Rows near named flat spaces through zero
sq-cr: 155; -352; -426; 269; 360; -156; 236; -249; -195; -258; -35; 246; 253; -37; -388; 232; 83; 144; -213; -143; 145; -308; -259; 90
sq-cr: 329; -156; -359; -106; -166; -224; -67; 19; -271; 89; -213; 119; -134; -148; -113; 85; 148; -191; 83; 98; -1; -40; -47; 46
sq-cr: -20; -77; -85; 314; 315; -194; 448; -253; 104; -174; -190; 174; 142; 11; -234; 88; -54; 102; -105; -142; 223; -181; -124; 103
bt-dq: -87; 32; 271; 40; -131; -133; -160; 45; -61; -219; 14; 124; 159; 49; 24; -183; -108; 204; 282; 312; -49; -189; 47; -7
qh-tz: -139; -408; 196; -80; 189; -176; -197; -253; -36; 170; 233; 302; 203; 46; 31; 147; -67; 470; -344; 58; 152; -201; 109; 20
bt-dq: -362; 189; 613; 119; 101; 259; 280; 127; 491; 22; -77; 181; 151; 24; 161; -357; -216; 31; -80; -344; -127; 158; 87; 68
mq-mt: 101; 241; 22; -331; -286; 276; -279; 196; 0; 191; 27; -344; -386; 119; 296; 192; 152; -389; 177; -148; -264; 278; 291; -28
sq-cr: 227; 74; -627; 363; 159; -125; 400; -152; -292; -457; 47; -295; 63; -99; -531; 183; 185; -57; 143; 212; 208; -41; -533; -69
bt-dq: 292; 58; -372; -97; 143; -26; 109; 79; -11; 251; -404; 40; -107; 30; 52; 196; -142; -409; -64; -160; -31; -101; 4; 74
sq-cr: -1; -136; -71; -9; 60; -151; 31; -103; -166; -109; 29; 29; 85; -1; -186; 111; -121; 178; -67; 218; -6; -191; -138; -38
mq-mt: -66; -375; 56; 14; 91; -491; 17; -236; -203; -214; -136; 503; 382; -205; -415; -17; -353; 583; -166; 578; 47; -429; -130; -41
qh-tz: -59; 101; -200; -39; -143; 4; 248; -48; -65; -68; 73; -369; -227; -212; -296; 10; 19; -7; -129; 203; -10; 271; -249; -173
qh-tz: 271; -135; 90; -50; -339; -322; -68; -9; -334; -191; -70; 307; 35; -182; -242; 72; 292; 19; 440; 314; -83; 49; -52; 93
sq-cr: 180; 347; -153; -386; -273; 169; -775; 412; -217; 447; 307; -506; -130; 140; 535; -107; -95; -233; 295; 566; 9; 110; 32; -235
sq-cr: -187; 67; 273; 144; 104; -91; 144; -120; 282; 192; -28; -29; -98; 185; 298; -130; -29; 43; -27; -208; 279; -36; 165; 85
mq-mt: 145; 127; -456; 115; 5; 75; 55; 79; -157; -52; 142; -339; -40; -109; -143; -60; 128; -146; 31; 151; 137; 139; -344; -125
bt-dq: -199; 172; 240; 488; 329; 57; 345; -87; 223; -162; 234; -114; 224; 251; 105; -183; 55; 102; 146; -200; 348; -58; -233; 82
sq-cr: -128; -405; -48; 99; 271; -392; 317; -463; 211; 133; -335; 421; -23; -105; -155; 129; -117; 316; -533; -239; 296; -234; 239; 119
sq-cr: -97; 231; -108; 115; 4; 79; 177; -34; 81; -192; 22; -317; -89; -18; -116; -18; -25; -19; 31; 78; 44; 107; -77; -104
bt-dq: -270; 72; 371; 122; -22; 149; 351; -74; 129; -96; 318; -234; -85; 37; -82; -41; 145; 96; -31; -179; -5; 293; -195; -11
qh-tz: -84; 144; 17; 17; 289; 131; 173; 32; 351; 207; -294; 87; 57; 61; 157; -21; -322; -132; -249; -265; 14; -53; 142; 35
bt-dq: -10; -50; 129; 32; 4; 120; -158; -63; 154; 78; 105; 108; -36; 60; 212; 58; 308; -15; 12; -356; 86; 149; 314; 105
bt-dq: -6; 12; 294; -357; -413; -74; -273; 143; -59; -15; -225; 179; -129; -108; 33; -45; -129; -5; 181; 243; -385; 19; 311; -17
mq-mt: 137; 276; -206; 237; -10; 41; 262; 144; -32; -165; -38; -165; 64; -122; -168; -182; 89; -219; 266; 125; 93; 173; -361; -37
bt-dq: -124; 92; 34; -10; 101; 242; -83; 111; 249; 178; -13; -53; -17; 69; 263; -163; -99; -92; -178; -272; -4; 42; 154; -10
mq-mt: -132; -350; 56; 140; 415; -161; 275; -314; 117; 130; -6; 279; 156; 89; -67; 160; -121; 273; -449; -283; 222; -249; -37; 113
bt-dq: -176; -50; 248; 72; 139; 91; -196; -21; 178; 80; 180; 123; 177; 124; 252; -132; -21; 203; -82; -124; 123; -69; 174; 28
sq-cr: 214; 154; -622; 132; -130; 63; 130; 37; -268; -374; -4; -436; -196; -113; -336; 77; 230; -251; 178; 110; -35; 86; -283; -112
mq-mt: 44; 270; -184; 171; 210; -69; 305; 26; 144; -71; -342; -32; 105; -18; -99; -59; -310; -132; 44; 129; 101; -116; -131; -24
qh-tz: 7; 118; -176; -194; -28; 128; 143; 22; 153; 188; -257; -171; -296; -81; -3; 131; -118; -257; -246; -189; -144; 175; 138; -48
sq-cr: -89; 82; 39; -297; -89; 440; -554; 269; 140; 211; 129; -93; -38; 54; 381; -100; -71; -98; -154; -170; -263; 112; 358; -95
bt-dq: 323; -181; -631; 208; 127; 82; -29; -26; -269; -200; 93; -25; 53; -41; -197; 152; 405; -182; 12; -251; 94; -51; -205; 59
sq-cr: -444; 199; 688; 100; 224; 173; -49; -26; 380; 196; 417; -130; 193; 305; 428; -175; -196; 315; -46; -22; 216; 54; 92; -33
mq-mt: -89; -156; -78; 226; 339; -63; 270; -244; 104; -75; 33; 130; 180; -10; -180; 102; -21; 213; -280; -157; 215; -97; -101; 37
mq-mt: -279; -15; 257; 142; 94; 162; -69; 11; 78; -139; 364; -73; 203; 97; 63; -210; -36; 286; -59; 3; 37; -35; -99; -60
qh-tz: -287; 409; 670; -296; 71; 302; -72; 285; 592; 667; -160; -17; -64; 194; 672; -218; -500; -205; -133; -194; -110; 214; 366; -2
qh-tz: 268; -98; -331; 116; -50; -5; -74; -43; -216; -435; -205; 92; -61; 116; -129; 251; 296; -215; 294; -276; -171; -251; 170; 158
qh-tz: -96; 0; 371; -132; 15; -29; 60; 70; 199; 367; -76; 230; 59; -61; 164; -139; -185; 25; -130; -15; 2; 128; 42; 36
qh-tz: -13; -194; -73; 27; 341; -181; 134; -182; 125; 132; -225; 396; 272; -120; -148; 97; -294; 225; -377; 42; 142; -190; 19; 24
mq-mt: -134; 300; 458; -51; -270; 400; -76; 410; 73; -36; 233; -221; -40; 117; 258; -343; 58; -240; 347; -125; -330; 265; -108; -8
mq-mt: -192; 238; 50; -7; 203; 394; 42; 138; 312; 163; 9; -301; -103; 252; 330; -53; -212; -217; -192; -403; -84; 11; 111; -23
bt-dq: 27; 24; -316; 21; 140; 127; 8; 16; 61; 141; 3; -162; -59; -18; 48; -8; -21; -112; -232; -138; 101; 37; -45; -57
mq-mt: 7; -170; 164; -191; -96; 145; 31; 90; 168; 114; -353; 359; -144; -46; 87; 8; 11; -227; -169; -560; -368; 30; 336; 174
qh-tz: 161; 235; -161; -122; -463; 139; 76; 288; -206; -287; -158; -264; -282; -183; -226; -107; 139; -389; 357; 108; -419; 246; -157; -67
qh-tz: 150; -474; -511; 161; 274; -225; 180; -373; -180; -226; -137; 284; 82; -108; -422; 343; 151; 180; -360; -219; 127; -289; -34; 91
qh-tz: 144; -27; -305; 127; -1; 81; 186; -5; -42; -205; -190; -44; -156; 17; -118; 85; 209; -280; 48; -383; -96; -32; -1; 102
mq-mt: -20; -32; 47; -82; 72; -130; 8; -104; -149; 39; 172; -111; 58; 59; -94; 205; -138; 181; -36; 326; 53; -72; -166; -79
bt-dq: -312; -89; 337; 8; 274; -22; -101; -169; 234; 303; 300; 39; 183; 127; 245; -44; -210; 413; -340; 60; 294; -51; 89; -55
-26; 160; -74; 166; -98; -61; 99; -93; -82; -83; 313; -416; -143; 8; -46; -26; 260; 43; 185; 203; 283; 214; -209; -94 | qh-tz
-155; 131; 419; -114; -36; 40; 215; 30; 266; 239; -111; 46; -102; -2; 125; -40; -143; -64; -64; -124; -77; 210; 99; 38 | qh-tz
62; 169; 28; -245; -428; 32; -193; 213; -213; -35; 60; -289; -245; -58; 8; -68; 38; -154; 286; 327; -251; 165; -46; -117 | sq-cr
-97; -51; 185; -295; 24; 206; -103; 150; 188; 219; -251; 202; -32; 32; 171; 10; -321; -112; -279; -272; -368; -66; 273; 34 | qh-tz
-81; 35; -49; 472; 402; -214; 368; -210; -77; -194; 289; -170; 306; 191; -150; -27; -69; 272; 80; 240; 474; -254; -528; -14 | bt-dq
-346; 59; 335; 318; 71; 153; 528; -13; 175; -152; 292; -221; 6; 37; -102; -325; 56; 100; -79; -253; 67; 181; -411; 1 | qh-tz
-208; -442; 473; -36; 109; -386; -9; -251; -97; -35; 75; 515; 325; 18; -145; 28; -262; 605; -180; 276; 22; -380; -16; 64 | mq-mt
-23; -196; -4; 104; -16; -164; 77; -87; -188; -164; 177; 111; 173; -152; -280; -85; 59; 272; -28; 247; 75; -33; -289; -39 | qh-tz
177; -260; -337; 6; -38; -191; 112; 5; -188; -41; -243; 278; 58; -280; -311; -100; -17; -12; -151; 71; -44; -104; -203; 17 | mq-mt
-131; -162; 113; 142; 299; -242; 485; -261; 198; -229; -500; 456; 185; -44; -326; 121; -380; 199; -256; -134; -68; -346; 76; 124 | sq-cr
22; 67; 208; 478; -140; -236; 234; -160; -232; -536; 384; -132; 99; 97; -208; -77; 523; 175; 654; 197; 297; 51; -336; 88 | qh-tz
-37; -601; -95; 241; 255; -409; 398; -454; -311; -373; 86; 336; 221; -42; -584; 272; 53; 485; -277; 12; 108; -407; -350; 103 | sq-cr
52; 110; -276; 118; 218; 168; 277; -6; 36; 70; 85; -281; -54; 32; -70; 115; 44; -196; -150; -195; 105; 135; -269; -31 | mq-mt
-100; 10; -179; 287; 237; 49; 361; -147; 89; -249; -4; -125; 36; 32; -203; 16; 2; 39; -142; -205; 113; -73; -175; 5 | qh-tz
-169; 237; 39; 57; 119; 275; 16; 152; 118; 1; 180; -333; 39; 149; 145; -147; -188; -50; -38; -15; -28; 15; -148; -106 | mq-mt
-25; 178; 56; 24; -125; 194; -8; 162; 58; -190; -15; -49; 25; -77; -46; -141; 41; -101; 157; -17; -182; 153; 0; -33 | mq-mt

Rows near named flat spaces through zero
hqpr: -77; 31; 378; -222; -136; 41; -93; -510; 20; -199; 33; -70; 205; 176; -190; -63; -16; -57; 3; -58; -12; 201; -152; 396
hqpr: -10; -212; 182; 184; -29; 445; -1; 143; -35; -64; 39; -123; 2; 103; -302; -96; 180; -19; -189; 22; -43; -127; -20; 320
rgdh: -327; 56; 296; 114; -370; 177; -96; 43; 13; -195; 56; -256; 279; -72; -487; -159; 6; 114; -399; 143; -297; 38; 28; 418
jmsr: 67; 30; -125; -742; 319; 471; 211; -80; 496; -157; 29; 201; 243; -44; 877; -186; 548; -90; 87; -210; 256; 640; -194; -397
rgdh: -149; 278; -350; 59; 99; -560; -145; 351; 238; 366; -273; 200; -30; -725; 193; 26; -500; 54; 27; 50; -283; -106; 281; -720
hqpr: -27; 29; 34; 168; 49; -608; -2; -109; -275; -42; 70; 100; -176; 53; -186; 232; -402; 143; 140; 91; -91; -162; 63; 35
hqpr: -208; 257; 144; 115; 189; 122; -41; 122; 246; 235; -75; -6; 63; -129; 149; 94; -80; -170; -109; -15; -345; 38; -80; -199
rgdh: 101; 244; 331; -36; 185; 256; 207; -405; 66; -26; -113; -176; 180; 745; 680; 36; -52; -325; 377; -274; 105; 5; -270; 50
qrms: -27; -5; -31; 281; 51; -202; 23; 191; 2; 202; -160; 28; -334; -70; 67; 141; -361; -64; 57; 96; -147; -228; 63; -99
qrms: -32; 446; 106; 792; 178; -213; -193; 236; 39; 351; 70; -135; -12; 162; 57; 493; -215; -174; 87; -123; -645; -237; -23; -283
hqpr: -39; 21; 348; 445; 147; -36; -53; -108; -248; 43; 72; -126; -90; 282; -374; 214; -224; -41; -77; 52; -295; -306; -116; 298
qrms: 4; 43; 90; -56; 228; 115; 152; 71; 236; 87; -134; 62; -45; 221; 510; 127; -94; -121; 229; -46; 37; 93; -5; -185
jmsr: 51; 147; 27; 224; 310; -210; -67; -168; -224; 277; 46; 115; -180; -13; -120; 145; -151; -219; 114; -136; -118; -293; -167; -99
rgdh: 127; -232; -175; 157; -87; -190; 37; 204; -254; -208; 124; -26; -86; 30; -238; 45; -2; 331; -70; 155; 73; -132; 171; 68
jmsr: -230; 320; -26; 58; -40; 79; -88; 274; 356; 28; -48; -68; 331; -356; 236; -119; 16; -13; -176; -106; -421; 151; 52; -336
jmsr: -174; 201; 319; 27; 153; 11; -185; -104; 321; 88; -12; 72; 174; -117; 0; 147; -104; -133; 16; -115; -390; 208; -54; -56
rgdh: 142; -92; -367; 440; -182; 43; -103; 473; -179; 47; 108; -153; -92; -200; -298; -11; 198; 177; -259; 87; -118; -262; 150; -101
qrms: -75; -175; 101; -133; -154; 133; 134; 91; -71; -497; 206; -89; 293; 169; -123; -141; 217; 339; -145; 70; 62; 177; 94; 271
jmsr: 44; -119; -347; -223; 11; -382; -62; 250; 186; 17; -169; 233; -34; -521; 120; -53; -237; 263; 66; 107; 77; 93; 330; -437
qrms: 204; -53; -138; -64; -94; -126; 187; -280; -386; -143; 139; -67; -191; 410; 111; 9; 127; -11; 144; -12; 358; -86; -175; 190
qrms: 90; -435; 72; 219; -226; 201; 136; 160; -366; -371; 22; -214; -39; 210; -429; -270; -26; 270; -178; 133; 156; -369; 127; 498
hqpr: -37; 238; -448; 41; 41; -517; -11; 385; 170; 232; -7; 282; -112; -369; 410; 175; -120; -10; 308; -117; -47; 74; 236; -644
qrms: 260; -66; -264; -355; 185; -329; -100; -248; 16; 129; -6; 289; -98; -134; 115; 149; 27; 34; 281; -36; 325; 184; 52; -307
qrms: 129; -204; -216; -363; 145; -278; -181; -106; 124; 2; -10; 335; -119; -552; -130; -24; -11; 146; 0; 24; 80; 218; 83; -231
rgdh: 94; -44; -158; 176; -211; -177; 185; 126; -274; -35; -95; -191; -109; 358; 99; 45; -205; 148; 101; 187; 251; -265; 152; 49
jmsr: 33; -13; 194; 297; 56; -40; -64; -142; -244; 117; 59; -137; -162; 289; -365; 281; -111; 5; -117; 196; -106; -184; -101; 260
qrms: 0; -28; 40; -665; -58; 123; 29; -360; 111; -160; 40; 75; 350; 121; 69; -97; 285; 91; 74; 31; 435; 446; 7; 63
jmsr: -34; -177; 69; 241; -201; -156; -114; 26; -181; 45; -13; -163; -305; -15; -567; 238; -209; 227; -365; 475; -142; -98; 47; 321
hqpr: -185; 29; 170; 98; -39; -183; -92; 150; 255; -70; -140; 110; 96; -294; 25; -95; -365; -6; 124; -147; -309; -14; 186; -65
qrms: -13; 169; -65; -191; -14; -61; -57; -106; 135; 186; -47; 75; 101; 6; 152; 92; 52; -115; 174; -48; 144; 172; 33; -178
rgdh: 100; 363; 49; -283; -118; -192; -166; -633; 136; 265; -45; -41; 24; 292; 262; 315; 42; -275; 251; -28; 155; 377; -219; -55
hqpr: 172; 85; -409; 59; 256; -489; -25; 317; 133; 104; -25; 331; -23; -300; 455; 112; -165; 62; 442; -262; -9; -35; 268; -695
qrms: -5; -16; 262; 256; -98; 299; -55; -46; 20; -17; -104; -262; 48; 174; -128; -67; -76; -83; -158; 13; -198; -157; -83; 267
hqpr: -14; 2; -19; 344; -157; -213; 2; 216; -47; 29; -188; -162; -103; 22; -7; 45; -414; 114; -13; 145; -162; -272; 180; -23
rgdh: 224; 63; -201; -428; 77; -83; 48; -452; -63; 189; -84; 104; -128; 128; 316; 7; 102; -197; 244; -54; 472; 119; -179; -147
qrms: 16; 112; -175; 109; 191; -204; -68; 225; 64; 157; 112; 215; 4; -161; 81; 185; 56; -22; 192; -144; -82; 22; 115; -351
jmsr: -167; 298; 256; 143; -7; 109; -148; -167; 91; 2; 169; -116; 198; 20; -111; 85; 145; -147; -175; -117; -413; 148; -230; 108
hqpr: 51; -231; 115; 277; 504; 229; -72; 415; 226; 144; -30; 231; -111; -214; -56; 134; -46; -17; 36; -96; -275; -132; 126; -210
rgdh: 216; -7; -131; -312; 222; 151; 116; -64; 94; 58; -68; 87; 205; 280; 442; 22; 180; -20; 329; -114; 431; 126; 75; -289
jmsr: -45; 74; 66; 271; 36; -197; 82; -35; -365; -115; 184; -50; -15; 182; -186; 21; -77; 31; 7; -65; -105; -272; -81; 154
rgdh: 245; -145; -132; 337; 70; 54; 156; 84; -359; 36; 32; -97; -302; 333; 35; 27; 13; -63; 101; -33; 166; -410; -75; 91
hqpr: 15; 328; -362; 83; -23; -419; -132; 5; -132; 327; 77; 19; -86; -210; -39; 239; 5; 4; -67; 111; -62; -12; -18; -373
rgdh: -351; -274; 141; -597; -121; 382; 81; 168; 347; -409; 13; 173; 309; -521; -139; -509; 237; 192; -307; 27; 41; 408; 117; 191
hqpr: 21; 34; -54; -293; -67; 186; 123; -94; 108; -104; -58; -55; 145; 93; 338; -178; 152; -29; 29; -48; 201; 169; -58; -45
rgdh: 98; -140; 51; -348; 189; 46; -72; -297; -30; -155; 180; 132; 103; -50; -196; 27; 261; 141; -108; 39; 111; 271; -115; 74
qrms: -117; -167; 76; -209; 55; 222; -73; 156; 129; -132; 20; 90; 325; -289; -308; -206; 135; 191; -175; 25; 10; 103; 183; 20
jmsr: -167; 58; 48; 565; -36; -479; 1; 371; -208; -300; 268; 31; -7; -105; -226; 103; -254; 241; -4; -100; -525; -233; 148; 33
jmsr: 167; -186; -106; -222; 128; -6; 80; -180; -231; 119; -89; 69; -126; 118; -105; -23; -25; 24; 78; 131; 444; -148; 13; 28
rgdh: 520; -73; -607; -130; 374; -160; 1; 52; 17; 468; -34; 332; -432; 11; 516; 327; 236; -179; 479; -118; 503; 27; 22; -646
hqpr: 39; -216; -70; 269; -137; 20; 298; 369; -41; -94; -354; -181; -300; 145; 378; -199; -474; 67; 59; 131; 59; -410; 165; 25
jmsr: 251; -66; -203; 176; 66; -120; 101; -16; -310; 8; 113; -15; -231; 269; 79; 115; 80; -1; 146; -36; 187; -205; -69; -19
jmsr: -140; -3; -53; 145; -233; -58; -8; 278; -168; -323; 217; -111; 343; -105; -348; -166; 126; 322; -211; 14; -134; -58; 192; 103
qrms: 74; 126; -182; -106; 30; -410; -97; -118; 46; 276; -143; 115; -129; -99; 118; 228; -250; -7; 182; 110; 110; 53; 95; -297
jmsr: -142; 124; 163; 52; -196; 69; 11; 64; 6; -151; -42; -256; 439; 220; -87; -47; -82; 202; -103; 115; -55; 0; 169; 96
rgdh: 106; -70; 127; 240; 167; 148; -99; 62; 58; -112; 217; 19; 1; 87; -79; 172; 221; 10; -23; -133; -266; 82; -86; 61
hqpr: 125; -18; -21; 315; -122; -43; -46; -23; -186; 63; -116; -195; -130; 88; -117; -40; -201; -33; -42; 26; -63; -336; -17; 100
-4; -5; -177; -176; 232; 31; 79; -20; -59; 114; -18; 160; -159; -324; 95; -197; 58; -116; -99; -62; 57; -93; -160; -187 | qrms
8; -213; 183; -207; -43; 95; -51; -356; -176; -235; 248; 82; -66; 22; -435; -67; 272; 4; -122; -22; 94; 153; -204; 463 | qrms
48; -151; -15; -155; -45; -244; 86; -402; -505; -59; 96; 12; -273; 115; -408; -29; -69; 65; -107; 205; 299; -178; -175; 359 | jmsr
105; 56; -118; 89; -104; -117; 146; -90; -167; 140; -197; -141; -248; 245; 267; -2; -243; -119; 125; 74; 194; -248; -58; -11 | jmsr
-109; 39; 218; -339; -11; 603; 121; -126; 192; -243; 145; -69; 389; 215; 199; -243; 519; -122; -68; -198; 109; 340; -188; 196 | jmsr
-77; 103; 218; 175; 53; 153; 9; -153; -214; -51; 112; -154; 122; 166; -231; -75; 52; -79; -164; -61; -157; -187; -195; 237 | hqpr
179; -140; -286; -103; 210; -30; 92; -5; -207; 147; 181; 236; -373; -13; 14; 116; 300; -99; 98; -23; 303; -14; -132; -90 | hqpr
201; 46; -405; 202; 82; -584; -75; 82; -210; 241; 12; 187; -358; -203; 28; 215; -211; 11; 224; -18; 42; -222; 90; -359 | hqpr
-93; 252; 171; -159; 49; -18; -378; -388; 175; 272; -61; -20; 248; -322; -369; 74; -24; -94; -244; 59; -249; 188; -116; -58 | qrms
-16; 1; -157; 444; -120; -131; -10; 431; -5; -32; -15; -55; -138; -210; 33; -51; -155; 48; -38; -70; -304; -250; 131; -124 | rgdh
132; -141; -167; -4; 427; -28; -81; -4; -185; 232; 217; 301; -308; -261; -309; 166; 250; -61; -77; -6; 37; -70; -146; -129 | hqpr
95; -194; -29; -249; 38; -36; -67; -34; 90; -122; 7; 135; 119; -90; -88; -6; 57; 184; 72; 28; 168; 181; 159; -33 | qrms
200; 135; -210; 476; 114; -258; 53; 189; -150; 195; -81; -104; -257; 184; 311; 225; -260; -41; 157; -14; -133; -348; 9; -298 | rgdh
-70; -210; 124; 160; -52; 41; -67; 69; -198; -176; 166; 31; -15; -141; -551; -117; 56; 100; -170; -14; -116; -156; 26; 326 | rgdh
